Here is a tiny trained network, its code and every weight. The questions are about switching its units off for an input and a target symbol, where a switched-off unit gives its printed mean instead of its output.

import numpy as np


def w(rows, s, z=0):
    codes = np.array(rows[::2]) - 128.0
    scale = np.full(codes.shape[1], s)
    scale[-1] = z or s
    return codes * scale


def norm(h):
    return h / np.sqrt((h * h).mean(-1, keepdims=True) + 1e-5)


def f(y):
    return y / 2 * (1 + np.tanh(0.7978845608 * (y + 0.044715 * y**3)))


def softmax(a):
    e = np.exp(a - a.max(-1, keepdims=True))
    return e / e.sum(-1, keepdims=True)


def log_softmax(a):
    a = a - a.max(-1, keepdims=True)
    return a - np.log(np.exp(a).sum(-1, keepdims=True))


def net(x, mask):
    ids = ['ΔΘεζλμπτψ'.index(c) for c in x.split()]
    T = len(ids)
    res = E[ids] + P[:T]
    u = 0
    for l in range(2):
        r = norm(res)
        for j in range(2):
            rows = slice(3 * j, 3 * j + 3)
            q, k, v = (r @ M[l][rows].T for M in (Q, K, V))
            z = softmax(np.where(np.tri(T) > 0, q @ k.T / 3**0.5, -1e9)) @ v
            o = O[l][rows]
            res = res + np.where(mask[u + j], z, o[:, -1]) @ o[:, :-1]
        u += 2
        y = f(norm(res) @ A[l][:, :-1].T + A[l][:, -1])
        res = res + np.where(mask[u : u + 4], y, B[l][:, -1]) @ B[l][:, :-1]
        u += 4
    return log_softmax(norm(res)[-1] @ U[:, :-1].T + U[:, -1])


Q, K, V, O, A, B = {}, {}, {}, {}, {}, {}
E = w([
[133,180,254,92],'Δ',
[108,119,186,99],'Θ',
[106,123,183,95],'ε',
[97,121,186,80],'ζ',
[98,137,171,157],'λ',
[69,91,173,73],'μ',
[109,143,172,150],'π',
[193,100,146,174],'τ',
[19,78,100,194],'ψ',
],0.00092)
P = w([
[169,116,197,106],'0',
[76,107,250,192],'1',
[177,2,163,93],'2',
[151,158,140,103],'3',
[78,169,145,189],'4',
[155,23,149,60],'5',
[136,171,96,92],'6',
[88,173,99,167],'7',
[149,30,148,52],'8',
[141,165,117,87],'9',
[97,169,100,156],'10',
],0.00076)
Q[0] = w([
[129,131,142,161],'L0H0',
[104,86,126,105],'L0H0',
[139,136,117,150],'L0H0',
[110,204,95,142],'L0H1',
[107,205,93,146],'L0H1',
[168,2,174,78],'L0H1',
],0.0066)
K[0] = w([
[170,134,148,122],'L0H0',
[110,128,102,99],'L0H0',
[147,111,139,140],'L0H0',
[121,60,246,100],'L0H1',
[122,69,242,102],'L0H1',
[109,192,2,151],'L0H1',
],0.0056)
V[0] = w([
[144,211,168,51],'L0H0',
[107,145,165,110],'L0H0',
[165,53,124,64],'L0H0',
[60,180,143,221],'L0H1',
[232,110,86,211],'L0H1',
[248,216,178,144],'L0H1',
],0.0016)
O[0] = w([
[106,210,83,126,180],'L0H0',
[115,157,82,130,204],'L0H0',
[142,125,77,75,185],'L0H0',
[151,136,111,235,119],'L0H1',
[175,51,106,128,97],'L0H1',
[162,171,6,98,255],'L0H1',
],0.0019,0.0007)
A[0] = w([
[90,112,33,124,255],'L0N0',
[28,218,144,193,220],'L0N1',
[254,88,61,146,82],'L0N2',
[136,96,169,55,185],'L0N3',
],0.0026,0.00087)
B[0] = w([
[157,93,251,168,149],'L0N0',
[183,24,102,135,254],'L0N1',
[86,71,88,14,175],'L0N2',
[122,116,93,205,214],'L0N3',
],0.0023,0.00095)
Q[1] = w([
[175,103,106,125],'L1H0',
[176,89,130,149],'L1H0',
[128,194,83,89],'L1H0',
[196,143,111,163],'L1H1',
[151,3,94,101],'L1H1',
[82,214,164,128],'L1H1',
],0.0054)
K[1] = w([
[163,145,143,183],'L1H0',
[160,79,151,177],'L1H0',
[84,234,118,113],'L1H0',
[194,128,100,42],'L1H1',
[76,29,1,163],'L1H1',
[147,215,249,122],'L1H1',
],0.0037)
V[1] = w([
[150,93,172,219],'L1H0',
[160,155,89,94],'L1H0',
[200,143,35,80],'L1H0',
[246,117,181,89],'L1H1',
[118,53,133,82],'L1H1',
[32,168,101,203],'L1H1',
],0.0014)
O[1] = w([
[131,161,40,117,208],'L1H0',
[152,128,171,136,95],'L1H0',
[190,65,176,133,89],'L1H0',
[83,250,107,86,255],'L1H1',
[82,114,61,152,194],'L1H1',
[161,39,200,113,2],'L1H1',
],0.0014,0.00076)
A[1] = w([
[160,113,134,130,215],'L1N0',
[139,163,164,173,151],'L1N1',
[253,83,110,158,2],'L1N2',
[163,135,127,77,192],'L1N3',
],0.0043,0.00099)
B[1] = w([
[242,66,109,215,200],'L1N0',
[62,6,81,136,195],'L1N1',
[23,177,197,114,140],'L1N2',
[110,13,94,187,254],'L1N3',
],0.0015,0.00052)
U = w([
[229,254,162,93,123],'Δ',
[172,127,184,101,3],'Θ',
[191,131,205,85,41],'ε',
[86,167,230,47,102],'ζ',
[93,176,113,213,141],'λ',
[42,152,173,64,66],'μ',
[145,170,65,173,79],'π',
[182,46,35,22,197],'τ',
[90,27,208,211,195],'ψ',
],0.0089,0.0054)

Each question gives the input, a string of symbols that net reads in full, and the target symbol t.
The units are the heads (3 rows each of Q, K, V and O) and the neurons (one row each of A and B). Each row of codes is followed by its name. A weight is (code - 128) times the scale printed after its matrix; where a second scale follows, it is the last column's (O, A, B and U).
mask holds one flag per unit, layer by layer, with each layer's heads first. A switched-off unit (its flag False) gives its mean, the last column of its rows in O or B, instead of its output. The means were averaged over made-up inputs and are rounded, as every weight is.
A unit's drop is (log p(t) with every unit on - log p(t) with that unit switched off) / (log p(t) with every unit on - log p(t) with every unit switched off).
The circuit of an input: a set's keep is (log p(t) with only the set's units on - log p(t) with every unit switched off) / (log p(t) with every unit on - log p(t) with every unit switched off). Starting from all 12 units, units are removed one at a time, each time the one whose removal leaves the highest keep (on an exact tie, the one counted first), for as long as the keep stays at least 0.8.
circuit, biggest first: the units of the circuit, biggest drop first
top k neurons in layer l: the k neurons of layer l with the biggest drops, biggest first
which heads matter: for each layer, one digit per head in row order, 1 if its drop is at least 0.15 and else 0, layers parted by /
input ψ Δ ζ, target ψ: circuit, biggest first -> (L0H1)
input ε τ Θ μ ζ, target ψ: which heads matter -> 00 / 01
input ζ π ε μ λ ε μ τ Δ, target τ: circuit, biggest first -> (L0N0; L0N3)
input Δ ε λ, target λ: circuit, biggest first -> (L1H0; L0H1; L0N1; L0N2)
input ε ζ ζ, target ζ: circuit, biggest first -> (L0N1; L0H1)
input ζ ε τ τ τ τ ε λ ε ψ, target ψ: top 2 neurons in layer 0 -> (L0N0; L0N2)
input τ τ ζ ε τ τ τ λ, target ψ: circuit, biggest first -> (L0N1; L1N2; L0N0)
input τ Δ τ Δ τ π Δ Θ λ, target λ: top 2 neurons in layer 1 -> (L1N3; L1N2)
input λ τ τ π ζ π Δ ζ τ ψ Δ, target λ: top 2 neurons in layer 0 -> (L0N2; L0N0)
input τ τ τ τ ζ τ ζ τ, target τ: circuit, biggest first -> (L0N2; L0H1)
input ζ π π, target π: top 3 neurons in layer 0 -> (L0N1; L0N3; L0N0)
input Θ ζ ε, target ζ: which heads matter -> 01 / 11
input ζ ε τ τ μ, target ψ: which heads matter -> 00 / 00
input μ μ Θ, target μ: which heads matter -> 01 / 10
input ζ Δ ζ ε Θ ε ε τ, target ψ: which heads matter -> 11 / 01
input τ ζ ζ μ ε ζ, target μ: which heads matter -> 01 / 00
input ψ τ μ ζ τ ψ ζ Δ, target ψ: which heads matter -> 00 / 01
input Δ τ Δ Θ, target Δ: which heads matter -> 01 / 01
input π λ λ τ τ τ ψ Δ Δ ζ ζ, target λ: which heads matter -> 00 / 10
input ζ τ τ ψ ζ τ, target ψ: which heads matter -> 01 / 00
input ζ τ Δ, target τ: top 3 neurons in layer 0 -> (L0N0; L0N3; L0N1)
input λ τ τ τ τ ζ ε π, target ψ: top neuron in layer 1 -> (L1N2)
input μ Θ Δ λ ψ ε τ ψ τ π Δ, target λ: top 3 neurons in layer 0 -> (L0N2; L0N0; L0N1)
input λ π ε Δ Δ Δ, target Δ: top 2 neurons in layer 0 -> (L0N1; L0N2)
input τ μ Δ ε Δ ζ, target ζ: top 3 neurons in layer 0 -> (L0N1; L0N2; L0N0)
input Δ ε ζ τ Δ ε ζ π, target ψ: top 2 neurons in layer 1 -> (L1N1; L1N2)
input τ τ Δ ζ τ ψ τ ε, target ψ: top 2 neurons in layer 1 -> (L1N2; L1N0)
input τ ζ Δ ζ, target Δ: top 2 neurons in layer 0 -> (L0N2; L0N1)
